In the rows, 128 means zero.
Facts:
betrus flevin [pobuk fleklek]
brabruk flevin [bostil kiplun]
bresto flevin [draklak tregrigra]
bromes flevin [skuver]
broskar flevin [skavorur grotin]
brugri flevin [porer]
brukli flevin [bidudor naklol zistek]
budiser flevin [platrok faklodun porer]
drapumi flevin [fleflu]
drifle flevin [zustis]
drostok flevin [tagren trostur tolur]
flaklezi flevin [skuver]
flilos flevin [pobuk brukem lutrar]
flodrafis flevin [sugo]
flopor flevin [defadror pitevan]
flostum flevin [fleflu stizus]
grire flevin [kamel]
groflimil flevin [kamel drifastul]
gromol flevin [lebo defadror timas]
gugrin flevin [trakli vemum skeklogrer]
gustak flevin [kaskidre trakli tolur]
kasi flevin [vaski brivi]
keben flevin [pobuk kigril porer degik]
kledon flevin [stonok porer zapunuk]
kliri flevin [fleflu droklodor skavorur zutre]
kofak flevin [zonum linodrin]
kozun flevin [vaski]
lobuklok flevin [vilun vemum]
logruk flevin [klegam naklol drifastul]
lumedris flevin [fabram klodram]
meklam flevin [vegrer platrok flarigra nuvuklel]
mikol flevin [todrus mafak defadror]
nakan flevin [biski]
nistin flevin [bostil]
pedru flevin [vestun]
pefel flevin [fabram gruker]
puvik flevin [zonum flarigra]
raflu flevin [lagru]
refluk flevin [vilun fugos]
sibiplur flevin [bostil ruzu]
sizo flevin [zustis]
skeskel flevin [trostur]
skinem flevin [klodram tregrigra]
skitrim flevin [vegrer kigril]
starunos flevin [lebo zastoflik pitevan]
stostivam flevin [tregrigra]
suvifak flevin [deplaflil stizus]
tedin flevin [mafak platrok]
trasis flevin [truskam]
treklaflen flevin [fiplopo plusto]
tribrum flevin [fleflu]
trutril flevin [vilun vaski nuvuklel]
tutror flevin [lagru]
vefis flevin [klutrar ruzu kamel fugos stizus]
veza flevin [zonum]
vofefa flevin [droklodor zanen zutre tregrigra]
vokla flevin [raflok klodram ruvubra]
vostiplas flevin [lagru konim faklodun timas]
vosul flevin [droklodor ruzu]
zatrun flevin [ruzu]
zuskidra flevin [kostuk]
bidudor goplom klives bragrer brukem
biski goplom para skeskel faklodun vestun
bresto goplom lagam bibu
bromes goplom droklodor pitevan kozun
brugri goplom zagel gustak budiser
dapok goplom gustak linodrin
degik goplom tragal
deplaflil goplom banu
draklak goplom zatrun zagel
drifastul goplom lagam mafak stiskipel zanen trutril kofak
drifle goplom kledon gustak graku
fazitur goplom stostivam stiskipel
flinedin goplom gidro vegrer vofefa gegrik lumedris meklam
grestedar goplom zonum skitrim flodrafis floguk truvek
grire goplom kledon brukli flodrafis kozun gruker
kaskidre goplom dubri zapunuk
keklo goplom truvek
klegam goplom flustom budiser
klodram goplom fabram lumedris nakan suvifak
klutrar goplom stiskipel
kostuk goplom togragron
kugun goplom droklodor koso
lagru goplom togragron kiplun zatrun refluk mepa zutre
nistin goplom zatrun tregrigra
pefel goplom pedru tribrum grotin
plunugra goplom faklodun brabruk linodrin
plusto goplom zustis kofak
puvik goplom klives skitrim gugrin
raflok goplom kasi kozun
ruvubra goplom flaklezi koso
skavora goplom pitevan gruker
skavorur goplom budiser
skinem goplom fabram vafope
stonok goplom kledon para brivi
tanas goplom flostum zelik graku skesal
todrus goplom defadror
trakli goplom gustak tedin flilos
trasis goplom kigril skuver
triklatom goplom skeskel sugo
trostur goplom sizo skitrim
truskam goplom tribrum skesal
tumon goplom tragal flilos
tuvo goplom flaklezi zelik tagren
vaski goplom tribrum skesal
vefis goplom skeskel
veza goplom lutrar flarigra drapumi
vosul goplom betrus kamel grotin tedin vafope
zastoflik goplom zagel nuvuklel raflu
zuskidra goplom fabram pitevan

Known rows:
[138 110 119 125 119 119 161 102 137 144 168 127 132 144 108 123 116 139
 116 103 144 128 112 138 119 126  99 135 125 119 139 121] -> grire
[137 114 114 135 118 124 137  92 140 147 157 139 134 143 117 121 131 140
 119 109 144 134 126 152 117 130  84 145 126 135 131 114] -> bromes
[137 116 121 119 121 114 137  91 134 137 170 132 130 108 107 134 112 123
 123 101 144 128 120 148 116 138 136 134 126 116 130 123] -> klutrar
[136  94 117 145 112 129 145 134 149 131 147 134 140 154 102 126 117 138
 126 121 119 134 123 110 123 119  70 127 141 134 151 114] -> vostiplas
[137 114 115 132 122 121 120  89 137 143 157 140 126 126 123 125 127 134
 122 109 143 132 126 152 114 140 102 140 127 133 125 118] -> plunugra
[137 113 122 140 114 127 148 128 138 136 141 138 129 148 125 113 125 136
 122 119 142 127 127 127 119 123  93 134 138 132 134 119] -> treklaflen
[135 119 129 138 122 123 132 143 141 132 114 137 120 124 138 120 118 122
 129 128 139 114 132 101 113 137 133 121 129 125 117 123] -> mepa
[142 124  91 151  94 127  92 177 126 104 126 150 119  29 114 164 125 135
 175 127 174 124 139 155 139 141 115 152 232 118 113 156] -> kaskidre
[138 118 129 138 107 128 194 123 132 129 147 136 127 141 135 115 110 133
 124 112 149 120 126 131 126 137  98 134 147 124 130 124] -> lobuklok
[137 115 114 132 122 122 121  91 140 146 158 141 128 129 122 129 128 133
 122 108 144 134 125 151 114 138 103 142 128 133 124 118] -> dapok
[135 107 115 139 122 121  95 113 151 132 136 143 125 106 119 142 115 118
 132 122 122 129 129 117 112 151 128 121 137 129 123 121] -> konim
[135 122 134 135 120 124 137 133 136 127 119 141 111 102 147 127 107 113
 132 125 142 110 133 102 112 156 146 119 141 122 103 130] -> brivi
[139 115 149 160 105 140  26 134 180  32 118 166 133 127 131 142 139 142
 134 140  83 146 122  38  98 230 179  57 136  76 127 141] -> defadror
[137 121 115 126 125 116 115  85 141 145 154 139 127 117 121 137 119 127
 122 106 144 126 125 155 117 154 126 135 125 123 125 121] -> klegam
[136 122 133 124 129 113 120 139 139 127 125 133 119 100 135 133 102 109
 130 122 140 106 125  98 107 152 182 107 127 105 113 133] -> kamel
[135 135 126 141 122 119 124 134 136 132 104 142 117 112 161 124 114 118
 129 127 148 105 144 127 117 159 150 121 133 127 108 123] -> tagren
[137 123 120 129 126 115 108 112 140 130 135 139 122 104 132 133 113 118
 128 116 141 118 131 132 112 154 150 122 130 119 118 124] -> naklol
[138 113 116 134 119 123 138  92 140 145 159 136 129 144 120 123 129 141
 118 109 145 134 124 149 121 130  86 147 124 135 130 115] -> zuskidra
[134 101 137 140 109 137 173 136 135 124 139 137 116 124 131 115 114 126
 136 124 136 126 125  81 113 130  93 125 149 133 110 129] -> skitrim
[136 112 128 132 118 129 112 102 137 129 145 145 109  95 133 130 123 119
 134 119 141 135 126 121 105 148 125 131 140 135 101 129] -> fleklek

Rows:
No name comes twice in this set of rows, the named rows included.
[135 115 136 138 112 128 175 143 136 125 130 135 117 136 141 116 108 125
 129 122 144 114 129 100 120 139 113 124 143 123 118 127] : kozun
[136 125 113 127 136 114  47  80 135 153 145 146 116 104 131 126 149 126
 119 116 150 138 132 162  96 140 142 145 106 138 114 118] : klodram
[135  94 134 139 102 142 175 112 135 127 161 139 117 137 117 113 122 134
 135 116 136 141 119 102 111 120  64 137 152 142 118 126] : keben
[133 100 139 143 106 138 193 144 138 121 137 133 121 139 130 113 104 130
 133 124 134 122 123  77 120 127  82 124 154 132 116 127] : meklam
[139 103 121 124 115 122 193 107 138 134 180 122 136 177  94 113 119 147
 110  97 146 129 105 131 124 107  81 139 126 115 154 119] : vefis
[137 108 127 129 118 121 165 136 138 126 154 127 132 154 107 115 117 137
 119 112 141 124 113 112 117 110 108 130 127 116 141 123] : sibiplur
[133  94 133 145 109 137 165 142 144 127 137 137 122 134 120 121 112 129
 137 126 124 129 122  77 116 125  83 125 149 135 117 125] : budiser
[135 119 126 124 128 114  98 113 141 129 141 139 117 102 127 133 113 115
 127 117 142 122 123 123 105 148 160 122 126 117 117 130] : bostil
[137 130 123 136 118 121 138 108 135 133 129 145 118 108 150 126 114 122
 128 115 151 117 136 146 120 164 137 130 140 127 112 125] : skeklogrer
[134 111 134 143 108 133 174 145 134 128 129 134 126 130 131 113 115 124
 129 124 139 120 134 102 125 123 103 125 147 130 125 121] : kofak
[137 102 121 136 110 132 167  90 137 141 168 138 125 142 117 121 120 139
 124 106 142 137 122 136 121 135  70 145 141 138 124 120] : puvik
[135 110 132 130 124 118 139 155 140 130 134 127 125 146 121 110 123 128
 120 124 141 119 116  91 109 108 129 119 117 116 136 126] : tribrum

The same nodes again, as new rows of numbers:
Known rows:
[104 121 151 152 140 123 145 157 141 119 120  96 146  98 157 160 139 115
 115 145 123 149 150  95 133 139 121 133 112 115 149 109 121 151  89 124
 146 133 137 111 141 129 117 128 125 149 137 102 130 117 128 135 122 107] -> zelik
[104 118 154 150 137 121 145 153 131 119 120  93 145 100 158 157 140 116
 118 143 124 149 152  97 138 130 118 136 113 110 149 107 123 151  87 122
 151 130 137 116 142 133 116 131 124 147 144 105 134 118 128 129 120 106] -> zustis
[115 139 157 158 133 121 143 158 142 118 119 134 149 108 161 159 136 118
 115 158 114 147 144  91 129 127 119 133 111 116 138 107 117 148 100 123
 131 135 151 113 142 124 110 130 123 158 147 100 125 119 127 127 130 106] -> naklol
[ 97 126 151 146 142 115 148 162 135 123 123  84 143  77 160 147 141 119
 117 158 120 147 151 103 130 127 124 127 111 109 137 111 123 158 101 118
 144 129 141  98 143 122 115 125 123 138 137 102 130 111 124 136 103 103] -> flodrafis
[123 154 161 164 130 115 140 158 146 118 117 159 152 115 162 159 131 118
 114 169 107 147 140  86 123 119 116 134 108 118 133 107 115 146 107 122
 118 137 164 115 142 121 106 132 122 165 155  95 120 120 128 124 134 105] -> flinedin
[103 122 151 152 139 119 146 160 142 118 121  95 143  96 158 161 131 115
 109 137 124 145 152  89 142 140 122 133 111 116 151 112 122 152  87 126
 149 131 136 106 144 134 122 129 124 152 143 103 128 115 128 132 121 106] -> togragron
[103 129 152 145 134 106 146 151 123 127 121  82 158  81 157 148 135 120
 109 159 116 148 145  94 127 124 116 130 109 109 147 111 126 166 108 118
 156 127 140 108 146 123 117 127 115 120 141 112 141 107 119 131 109 102] -> stostivam
[102 114 149 149 142 124 146 157 141 120 120  83 146  95 157 161 141 114
 115 140 126 149 152  97 134 142 121 133 113 115 152 110 122 152  85 124
 151 131 132 110 141 132 119 128 126 146 134 104 131 117 127 136 119 107] -> gegrik
[114 133 157 161 133 123 144 153 143 119 116 131 152 111 161 161 142 117
 124 157 115 150 144  93 121 126 116 130 113 114 134 107 113 149  99 118
 130 135 156 119 137 117 107 127 123 152 141  97 131 122 124 128 130 105] -> fiplopo
[111 150 155 160 135 111 144 168 137 123 121 100 149  93 163 152 133 123
 112 158 105 153 152  99 132 122 126 133 115 109 119 114 120 153 117 107
 123 129 160 106 144 110 103 126 122 136 146 102 121 113 128 130 101 102] -> tutror
[123 169 160 165 132 132 141 162 139 116 124 142 154  94 163 144 135 124
 116 194  99 149 139  95 120 104 120 132 111 106 110 106 114 147 127 107
  91 135 170 104 141 107  98 134 123 148 165  94 113 114 127 128 109 102] -> brugri
[114 135 159 157 134 118 142 157 143 116 116 142 148 114 161 156 145 118
 116 161 114 151 143  96 121 124 119 131 109 115 136 101 117 148  96 121
 137 132 148 116 140 118 106 132 123 155 138 100 127 120 129 131 130 107] -> vemum
[101 132 149 148 141 108 147 165 134 126 119  79 141  77 160 147 137 121
 124 154 122 144 147 105 133 129 124 128 112 114 125 111 125 159 100 129
 136 127 140  88 145 122 113 121 118 142 135 102 129 114 122 139 100 103] -> brabruk
[128 163 163 167 129 109 139 158 148 116 117 176 154 116 165 159 129 119
 116 173 103 147 138  83 119 115 116 134 106 120 131 106 113 146 112 121
 115 140 170 114 143 119 105 132 120 168 158  94 117 121 128 122 135 104] -> skavorur
[111 156 156 155 139  91 140 159 140 118 124 129 149  78 168 147 136 122
 125 161 109 147 148  93 115 114 126 129 105 117 139 110 116 161 115 112
 142 138 157 101 142 115 111 128 115 151 149 108 124 115 121 130 105 102] -> kliri
[113 135 160 156 133 125 144 157 143 117 120 144 145 106 160 155 139 118
 117 165 115 145 142  91 127 125 119 130 110 115 139 105 116 148  96 125
 132 135 148 114 142 127 110 131 123 163 149  98 125 118 128 127 134 106] -> vilun
[ 89 113 155 146 138  85 150 168 143 124 116 101 138  93 163 153 143 118
 115 137 120 155 155 102 127 127 124 120 108 110 130 114 122 160  99 116
 165 122 150 119 145 107 115 115 123 140 123  94 140 110 126 131 109 100] -> skitrim
[107 144 161 151 134 117 146 163 137 121 123 134 142  85 163 142 140 122
 119 178 111 144 143  98 125 114 122 125 110 108 127 107 117 155 110 119
 128 131 153 104 144 117 108 127 120 154 150  98 125 112 124 128 116 102] -> lobuklok
[ 96 123 149 155 131 127 152 158 137 126 122  69 147  69 160 153 132 117
 117 144 123 137 154  85 140 129 121 115 113 101 135 116 112 166  96 117
 144 128 152  82 136 126 127 127 116 120 140 100 139 107 119 133 106 103] -> lumedris
[105 122 149 166 126 143 147 156 146 117 118  86 144  93 161 162 131 112
 119 127 127 135 157  76 146 131 121 118 114 102 138 108 106 156  75 124
 140 130 153  76 129 132 128 137 117 131 140  98 136 117 125 136 120 107] -> graku

Rows:
No name comes twice in this set of rows, the named rows included.
[ 99 127 146 143 142 105 147 156 134 127 121  72 153  73 158 150 138 119
 111 153 121 147 147  97 124 133 121 127 108 114 148 113 125 166 105 120
 155 129 136  98 144 123 120 124 117 127 132 111 136 108 119 139 103 104] : vofefa
[112 130 145 146 140 126 143 148 134 123 122  89 163  93 152 159 134 116
  96 161 119 147 140  89 128 145 116 139 109 121 167 110 128 156  99 126
 149 134 125 107 146 135 121 134 121 133 142 116 130 109 124 137 124 108] : tregrigra
[100 102 127 156 146 182 126 178 181 149 116 165 111  96 144 184 159 134
 107 130  89 115 136 104 102 204 126 122 122  92 184 151  84 187  56 124
 162 126  83 106 118  77  75 148 122 183 229  98 105  98 147 152 136 107] : defadror

Now the same nodes, written a new way:
Known rows:
[151 138  99  98 165 157 156  88 144 119  25 166 150 123 146 131 127 137
 100 196 137 108 165  96 120 142 131  91 102] -> pefel
[110 116  76  88 126 188 160  78 136 130 121 149 144 132 132 135 113 157
 118 145 124 140 139  87 113 154 124  97 104] -> skeklogrer
[ 95 121  97  88 134 169 153  87 130 118 106 149 157 128 146 119 129 154
 118 130 122 133 154  85 109 154 131  95 113] -> logruk
[112 120  77  90 136 188 163  74 138 121 130 157 150 137 133 130 105 161
 115 150 126 142 143  90 106 159 128  95 106] -> vafope
[ 73 137 137  71 123 207 154  71 118 142  98 146 171 143 144 149 153 160
 104 102 131 124 170  84 106 135 151  92  67] -> drapumi
[106 115  75  87 124 190 162  81 127 130 116 149 147 132 130 138 122 157
 121 142 122 138 137  88 114 156 127  97  98] -> bragrer
[120 120  82  84 116 188 164  74 141 137 115 155 149 131 136 138 122 155
 116 158 130 129 148  92 111 153 124  96  99] -> grotin
[138 135  98 123 169 171 157  86 106  93  41 110 127 125 133 121 119 145
  85 173 129 120 153  77 100 179 137  82 102] -> veza
[ 89 121  90 110 123 172 158  88 130 116 101 152 156 125 136 115 131 155
 116 124 123 116 172  87 109 150 133  95 120] -> betrus
[ 73 114  95 100 107 172 158  87 116  95 100 145 145 130 136 113 125 155
 114 135 129 102 174  93 109 146 129  94 125] -> tedin
[123 112  91  79 134 176 145  90 139 116 127 151 143 134 147 135  87 155
 115 125 124 156 153  85 126 142 117 100  92] -> vilun
[121 117  92 101 166 196 165  89 118  79  53 152 153 138 110 134  87 157
 102 166 133 118 128  94 124 147 124  82 131] -> stonok
[ 74 117  75 135 121 181 162  99 138 122  92 160 155 121 119 106 129 154
 119 116 121 101 191  90 115 150 135  94 131] -> keben
[ 95 121  95  92 139 165 153  86 123 114  98 147 153 131 145 119 131 151
 119 135 119 135 165  85 111 157 135  97 103] -> flaklezi
[ 92 127 108  89 135 176 153  80 132 122 116 153 162 134 145 127 129 156
 111 129 124 138 159  84 106 151 138  94 108] -> suvifak
[100 123  94  96 135 172 155  78 131 117 109 149 156 130 144 119 121 156
 117 133 122 136 157  85 107 155 134  96 106] -> nakan
[ 80 110  79  81 151 172 165 105  83  59  58 139 120 145 118 153  97 150
 107 186 137 116 130 100 127 141 130  82 116] -> tumon
[121 117 101  88 163 189 162  91 113  86  54 147 151 131 116 137  91 157
 100 173 136 121 114  90 124 147 121  83 118] -> plunugra
[112 120  65  85 145 192 163  94 133 141 110 148 142 126 123 137 141 152
 126 139 117 146 134  80 117 160 129  98  82] -> togragron
[ 93 114  85 106 125 185 163  82 139 147 115 147 142 125 130 128 105 161
 120 147 129 138 139  87 114 157 129  98 114] -> mafak

Rows:
No name comes twice in this set of rows, the named rows included.
[119 116  74  85 131 189 158  89 140 130 126 147 140 130 134 130 115 157
 116 132 124 146 143  80 120 150 121  97  83] : nuvuklel
[101 130  96  91 183 138 151 110 112  80  88 157 179 116 136 133 136 148
 101 190 137 122 133  89 112 141 139  75 151] : vosul
[104 109  87  87  93 190 164  66 110  99 111 127 142 132 132 132 115 163
 107 153 134 114 139  89 100 157 116  91 107] : linodrin
[ 67 107 110  47  75 160 156  84  98  43 113 133 138 132 140 104 137 167
  97 136 149  88 147  94 102 120 114  89 107] : gustak
[100 139 102  95 185 106 158  81 133 111  33 139 163 126 113 116  97 150
 124 181 132 145 119  97 114 139 142  89  71] : bresto
[109 121 102  84 144 158 141  96 134 115 115 148 152 127 151 124 120 148
 119 117 119 150 161  79 123 143 127  99  87] : refluk
[115 122  76  86 141 191 164  68 132 103 137 160 152 153 136 126  98 161
 115 146 121 143 145  94 100 162 130  93 107] : gruker
[ 92 127  92  87 164 190 166 138 149  68  51 158 125 106  88  74 158 164
  81 131 149  74 149  78 126 109 125  77 100] : brugri
[111 128 105  96 183 166 153  99 121  95  52 148 147 127 127 125 109 150
 103 161 129 131 138  85 123 147 137  87 109] : trasis
[133 131  79  93 177 209 168  62 154  89 165 175 152 172 141 113  70 164
 105 150 120 163 154  92  91 175 137  91 115] : pitevan

Now the same nodes, written a new way:
Known rows:
[ 82 170 230 121 111 146 199 168 137 116  84 119 114 133 210  60 186 194
 185 157 164 123 169 143 153 113 151  99 119 123 132 171 138 157] -> vefis
[111 129 151 109 101 156 171 171 132 140 108 110 107 156  91 130 135 109
 133 107 129 107 152 105 162 100 123  99  83  98 125 145 106 143] -> fugos
[123 140 121 109 133 142 156 176 109 115  87 133  85 151  98 107 121 117
 113 144 124 105 139  96 134 126 124  94 105  92 128 149 119 151] -> keben
[ 48 137  89  82 138 177 185 164 121 108 141  96 116 146 151 118 136 121
 126 197 100  86 149 150 157 117 166  95 153 134 113 111 131 137] -> pefel
[101 167 106 100 176 174 200 157 125 124 101  93 121 122 104 110  71 103
 122 175  88  61 147 108 154 122 153 105 100 132 135 118 137 127] -> tribrum
[ 27 126  61  77 120 200 207 156 116 117 123  67  96 140 137 139 130  95
 151 228  91  63 150 178 195 111 185 106 157 148 111 109 124 126] -> truskam
[103 126 134 106 102 157 174 167 127 136 115 103 103 151  90 130 125 100
 127 128 120  99 151 110 166 101 129 101  96 101 128 146 107 139] -> grotin
[ 44 128  64  76 134 211 218 160 106 123 141  84 101 161 131 152 150 123
 175 192  85  55 149 183 193 109 184  99 137 152 104  92 120 121] -> vaski
[125 142 140 105 140 146 166 177 123 131 138 133 116 170 103 128 137 140
 128 106 111 101 151  91 140 115 123  91  80 100 123 126 121 143] -> kasi
[ 51 128 119  74 123 154 136 173 143 106 248  95 130 137 169 142 142 156
  83 139 131  90 168 116 115 110 146  93 133  97 118 150  93 165] -> skinem
[ 93 135 147 108 135 144 154 174 130 131 146 127 105 149 109 117 126 125
 103 133 107 103 152  93 136 112 121  94  96  96 134 139 112 147] -> lumedris
[ 56 113 126  94  88 174 172 171 119 124  77  57 128 158 152 119 155 119
 118  93 139 129 154 128 135  91 139  96 140 105  97 150  98 146] -> kostuk
[124 129 116  85  96 146 146 171 141 128 190  85 111 152 108 177 121 129
 125 122 130  98 165  81 162 109 132 109  82  85 121 168 103 159] -> pitevan
[ 67 108 135 100  87 164 165 165 141 104 111  92 128 147 137 128 147 107
 143  97 146 117 151 143 138  92 141  88 143 109 105 154  93 147] -> plusto
[120 132 168 107  81 149 166 163 133 136 119 118 121 161  84 120 144 101
 109 132 140 104 148 109 177 102 122  94 109  97 130 157 118 129] -> linodrin
[116 126 149 109 103 155 169 171 126 139 109 112 105 160  89 131 135 110
 132 106 124 105 152 106 159 100 123  98  89  97 125 146 104 139] -> vemum
[112 141 147 108 132 142 164 174 135 131 114 130 112 154 104 114 127 119
 121 129 115 112 149  92 145 117 121  94  88 102 128 131 128 145] -> groflimil
[105 127 144 113  95 150 170 171 123 140  94  96 108 155  92 123 132 100
 120 106 122 108 154 103 155  99 123 100  93  93 124 148 103 141] -> floguk
[ 55 126 115  97  60 157 181 171  98 124  70  39 143 172 146 107 167 101
 110  78 132 131 160 133 126  86 141  93 142  99  90 137 100 153] -> trostur
[112 121 144 112 101 149 167 168 128 140 106 109 106 152  94 128 127 102
 126 116 126 110 153 102 163  94 126 102  97  95 130 153 104 138] -> konim

Rows:
No name comes twice in this set of rows, the named rows included.
[ 92 146 125 113 111 136 171 178  98 131  63  94 115 168 105  95 137 106
 100 107 104 121 151  91 122 111 118  93 103  93 116 129 120 151] : skitrim
[115 141 135 108 132 141 157 174 122 125 110 130 102 152  99 111 124 116
 114 137 117 106 145  96 140 120 124  93 101  97 129 139 124 146] : betrus
[117 128 143 103  94 151 170 164 127 140 124 120 110 153  83 123 132  98
 120 132 134  98 151 114 170 102 129  98 100  98 128 145 113 135] : graku
[ 97 127 150 110 103 158 168 170 128 143 103  90 107 145  94 122 124 102
 112 106 124 106 153 101 151  97 120 101  89  95 128 151  97 140] : zutre
[117 133 141 107  65 132 176 164 108 137 109 108 133 165  75 107 143  77
 111 107 135 105 155 120 154  95 128  91 104  91 120 135 111 142] : tragal
[ 59 123 120  92  68 161 177 168 109 122  86  54 139 163 145 113 161 106
 114  92 141 124 158 136 133  88 143  93 141 100  94 144 100 153] : keklo
[121 140 145 109 143 147 166 175 125 133 123 136 115 165 100 119 135 132
 126 112 111 106 149  95 144 113 122  91  87 102 125 128 124 141] : lobuklok
[132 144 137 103 108 130 163 168 113 126 123 146 123 161  84  97 135 101
  96 136 135 105 145 109 141 114 125  86 110  94 126 129 132 142] : flilos
[109 143 138 107 122 137 162 174 120 131 114 117 117 158 104 111 127 117
 108 127 112 112 153  89 139 113 121  95  95  95 126 134 126 148] : flodrafis
[ 81 132 108 100 119 173 190 162 122 137 112  96  87 144  89 135 117  92
 140 184  91  75 148 127 189 109 146 106 102 121 132 127 116 129] : skesal
[ 76 115 128  90  86 165 168 167 130 117 116  79 127 152 142 129 148 120
 127 112 148 113 157 133 145  95 144  95 137 103 103 156 102 148] : flinedin

